Below is a small trained network, with its code and all its weights. Each question gives an input and a target symbol and asks what happens when units are switched off, that is, made to give their printed mean instead of their output.

import numpy as np


def w(rows, s, z=0):
    codes = np.array(rows[::2]) - 128.0
    scale = np.full(codes.shape[1], s)
    scale[-1] = z or s
    return codes * scale


def f(y):
    return y / 2 * (1 + np.tanh(0.7978845608 * (y + 0.044715 * y**3)))


def softmax(a):
    e = np.exp(a - a.max(-1, keepdims=True))
    return e / e.sum(-1, keepdims=True)


def log_softmax(a):
    a = a - a.max(-1, keepdims=True)
    return a - np.log(np.exp(a).sum(-1, keepdims=True))


def net(x, mask):
    ids = ['ΘΛΨαβγεζημξπτφω'.index(c) for c in x.split()]
    T = len(ids)
    res = E[ids] + P[:T]
    u = 0
    for l in range(2):
        r = res
        for j in range(2):
            rows = slice(2 * j, 2 * j + 2)
            q, k, v = (r @ M[l][rows].T for M in (Q, K, V))
            z = softmax(np.where(np.tri(T) > 0, q @ k.T / 2**0.5, -1e9)) @ v
            o = O[l][rows]
            res = res + np.where(mask[u + j], z, o[:, -1]) @ o[:, :-1]
        u += 2
        y = f(res @ A[l][:, :-1].T + A[l][:, -1])
        res = res + np.where(mask[u : u + 12], y, B[l][:, -1]) @ B[l][:, :-1]
        u += 12
    return log_softmax(res[-1] @ U[:, :-1].T + U[:, -1])


Q, K, V, O, A, B = {}, {}, {}, {}, {}, {}
E = w([
[140,139,124,164],'Θ',
[98,104,88,135],'Λ',
[108,143,43,6],'Ψ',
[88,108,55,89],'α',
[140,121,137,171],'β',
[134,166,149,194],'γ',
[134,87,139,176],'ε',
[116,144,92,136],'ζ',
[89,83,107,139],'η',
[97,124,71,130],'μ',
[174,96,174,170],'ξ',
[117,122,105,152],'π',
[165,116,160,224],'τ',
[82,81,223,135],'φ',
[207,109,167,202],'ω',
],0.023)
P = w([
[150,76,119,5],'0',
[133,115,107,170],'1',
[125,116,109,163],'2',
[136,114,110,154],'3',
[136,118,119,162],'4',
[136,115,121,170],'5',
[143,117,126,166],'6',
[149,122,131,163],'7',
[166,122,135,154],'8',
[179,126,143,156],'9',
[156,91,134,144],'10',
[197,100,146,178],'11',
[180,107,116,117],'12',
],0.012)
Q[0] = w([
[73,177,74,146],'0.h1',
[185,191,102,100],'0.h1',
[97,254,189,99],'0.h2',
[45,70,240,63],'0.h2',
],0.01)
K[0] = w([
[221,179,189,131],'0.h1',
[125,136,41,170],'0.h1',
[185,215,247,244],'0.h2',
[92,96,255,167],'0.h2',
],0.009)
V[0] = w([
[94,52,67,120],'0.h1',
[23,146,200,193],'0.h1',
[223,98,201,175],'0.h2',
[96,219,2,185],'0.h2',
],0.0087)
O[0] = w([
[2,180,56,159,178],'0.h1',
[124,141,184,204,117],'0.h1',
[78,30,81,89,9],'0.h2',
[255,159,120,15,167],'0.h2',
],0.0091,0.011)
A[0] = w([
[170,132,132,234,54],'0.n1',
[132,130,147,213,187],'0.n2',
[151,139,25,191,86],'0.n3',
[155,135,109,122,216],'0.n4',
[106,200,149,124,60],'0.n5',
[128,60,104,121,127],'0.n6',
[192,75,87,110,38],'0.n7',
[22,144,164,78,70],'0.n8',
[82,96,78,54,254],'0.n9',
[161,28,77,101,187],'0.n10',
[254,224,83,195,103],'0.n11',
[219,81,52,88,165],'0.n12',
],0.0088,0.0075)
B[0] = w([
[61,150,110,28,160],'0.n1',
[209,122,91,126,184],'0.n2',
[203,109,223,62,156],'0.n3',
[239,134,93,208,171],'0.n4',
[144,58,217,61,135],'0.n5',
[139,68,202,156,127],'0.n6',
[32,106,192,2,123],'0.n7',
[87,181,198,130,134],'0.n8',
[121,136,117,221,157],'0.n9',
[215,63,203,179,133],'0.n10',
[78,65,103,156,253],'0.n11',
[86,63,211,196,158],'0.n12',
],0.0075,0.018)
Q[1] = w([
[139,174,123,75],'1.h1',
[114,105,165,1],'1.h1',
[179,97,169,68],'1.h2',
[102,133,71,113],'1.h2',
],0.013)
K[1] = w([
[180,173,79,118],'1.h1',
[251,92,66,80],'1.h1',
[144,108,80,151],'1.h2',
[126,88,222,67],'1.h2',
],0.013)
V[1] = w([
[219,79,140,123],'1.h1',
[170,250,63,61],'1.h1',
[166,135,75,233],'1.h2',
[158,134,184,126],'1.h2',
],0.013)
O[1] = w([
[128,194,77,200,90],'1.h1',
[87,48,134,212,3],'1.h1',
[116,127,7,107,203],'1.h2',
[116,184,142,153,120],'1.h2',
],0.015,0.037)
A[1] = w([
[115,174,179,100,66],'1.n1',
[148,87,170,60,49],'1.n2',
[82,162,123,93,144],'1.n3',
[84,90,190,254,171],'1.n4',
[115,193,132,74,2],'1.n5',
[138,201,85,106,188],'1.n6',
[110,148,87,119,90],'1.n7',
[108,129,7,154,193],'1.n8',
[149,138,71,72,144],'1.n9',
[152,235,137,181,120],'1.n10',
[116,124,47,219,169],'1.n11',
[112,148,97,159,185],'1.n12',
],0.012,0.006)
B[1] = w([
[174,65,23,122,166],'1.n1',
[40,137,97,232,166],'1.n2',
[180,145,161,130,171],'1.n3',
[130,188,2,113,132],'1.n4',
[120,67,145,156,223],'1.n5',
[77,169,97,59,247],'1.n6',
[154,83,149,178,170],'1.n7',
[167,144,192,93,206],'1.n8',
[136,116,202,196,255],'1.n9',
[36,73,123,164,166],'1.n10',
[137,98,94,177,163],'1.n11',
[146,160,106,184,143],'1.n12',
],0.009,0.073)
U = w([
[102,154,140,153,94],'Θ',
[150,72,71,111,30],'Λ',
[152,161,10,116,63],'Ψ',
[107,81,122,110,162],'α',
[119,161,73,191,79],'β',
[140,169,144,162,215],'γ',
[186,155,73,150,136],'ε',
[214,160,110,80,188],'ζ',
[142,152,170,111,180],'η',
[123,120,138,85,171],'μ',
[88,86,207,196,2],'ξ',
[93,126,83,153,24],'π',
[171,119,151,38,39],'τ',
[142,93,141,186,96],'φ',
[174,56,193,83,144],'ω',
],0.012,0.0063)

Each question gives the input, a string of symbols that net reads in full, and the target symbol t.
The units are the heads (2 rows each of Q, K, V and O) and the neurons (one row each of A and B). Each row of codes is followed by its name. A weight is (code - 128) times the scale printed after its matrix; where a second scale follows, it is the last column's (O, A, B and U).
mask holds one flag per unit, layer by layer, with each layer's heads first. A switched-off unit (its flag False) gives its mean, the last column of its rows in O or B, instead of its output. The means were averaged over made-up inputs and are rounded, as every weight is.
A unit's drop is (log p(t) with every unit on - log p(t) with that unit switched off) / (log p(t) with every unit on - log p(t) with every unit switched off).
The circuit of an input: a set's keep is (log p(t) with only the set's units on - log p(t) with every unit switched off) / (log p(t) with every unit on - log p(t) with every unit switched off). Starting from the 12 units with the biggest drops (on a tie, the unit counted first), units are removed one at a time, each time the one whose removal leaves the highest keep (on an exact tie, the one counted first), for as long as the keep stays at least 0.8.
circuit, biggest first: the units of the circuit, biggest drop first
top k neurons: the k neurons with the biggest drops, biggest first
top k neurons in layer l: the k neurons of layer l with the biggest drops, biggest first
which heads matter: for each layer, one digit per head in row order, 1 if its drop is at least 0.15 and else 0, layers parted by /
input γ Λ Θ Θ Λ, target β: circuit, biggest first : [1.h1 1.n5]
input η π γ ω π η γ α ω α ζ, target ξ: circuit, biggest first : [1.h1]
input ζ Λ π, target ε: top 3 neurons : [0.n11 1.n5 1.n9]
input Λ ξ ζ, target ω: which heads matter : 11 / 10
input γ Λ Θ Θ ζ, target β: top 2 neurons : [0.n11 1.n10]
input α π ε, target Λ: which heads matter : 11 / 10
input Λ ω γ, target ω: top 2 neurons : [1.n6 1.n9]
input Λ ω η Λ Λ α η ξ φ γ, target α: top 3 neurons in layer 1 : [1.n2 1.n5 1.n9]
input Ψ η Λ π π μ Λ Λ π π ω Λ γ, target Ψ: top 3 neurons : [1.n9 0.n11 1.n4]
input ω τ Λ β Λ Λ, target π: top 2 neurons in layer 1 : [1.n10 1.n6]
input Λ μ Λ Ψ Ψ β Λ α π Λ α, target ω: top 2 neurons : [1.n6 1.n2]
input γ ξ Λ Λ Λ τ Θ, target β: top 3 neurons : [0.n11 1.n10 1.n11]
input Λ Ψ τ Λ τ π, target ω: circuit, biggest first : [0.h1 1.h1 0.h2 1.n2]
input α π Ψ Λ ξ β γ φ, target α: top 3 neurons in layer 1 : [1.n2 1.n1 1.n8]
input α π Θ Θ π π μ γ α Λ ε ε ξ, target Λ: top 3 neurons : [1.n9 0.n9 0.n11]
input Θ Ψ ζ, target γ: top neuron in layer 1 : [1.n10]
input Θ π ζ α μ Λ τ, target γ: top 2 neurons : [0.n10 1.n8]
input η α α, target ξ: top 2 neurons in layer 1 : [1.n2 1.n6]
input π α Θ Λ α ζ Λ, target ζ: top 2 neurons : [1.n2 1.n5]
input π π ζ π Λ Λ ζ ξ Λ η Ψ, target ζ: circuit, biggest first : [1.n10]
input π Λ α μ γ, target ζ: circuit, biggest first : [1.n2 1.n5]
input β Λ α π μ γ, target η: top 3 neurons in layer 1 : [1.n10 1.n9 1.n6]
input Λ ζ β μ Ψ β μ Θ ω Λ α φ, target α: top 3 neurons in layer 1 : [1.n2 1.n5 1.n1]
input π Λ ω γ α π Λ Λ π, target ζ: top 4 neurons in layer 0 : [0.n2 0.n9 0.n11 0.n10]
input β π ω β ζ, target η: which heads matter : 01 / 10
input η η ε Θ Λ π Λ, target ξ: top 3 neurons : [1.n2 1.n6 0.n4]
input ζ ξ ζ π α Λ Ψ ζ, target ε: top 4 neurons : [1.n5 0.n11 1.n9 1.n2]
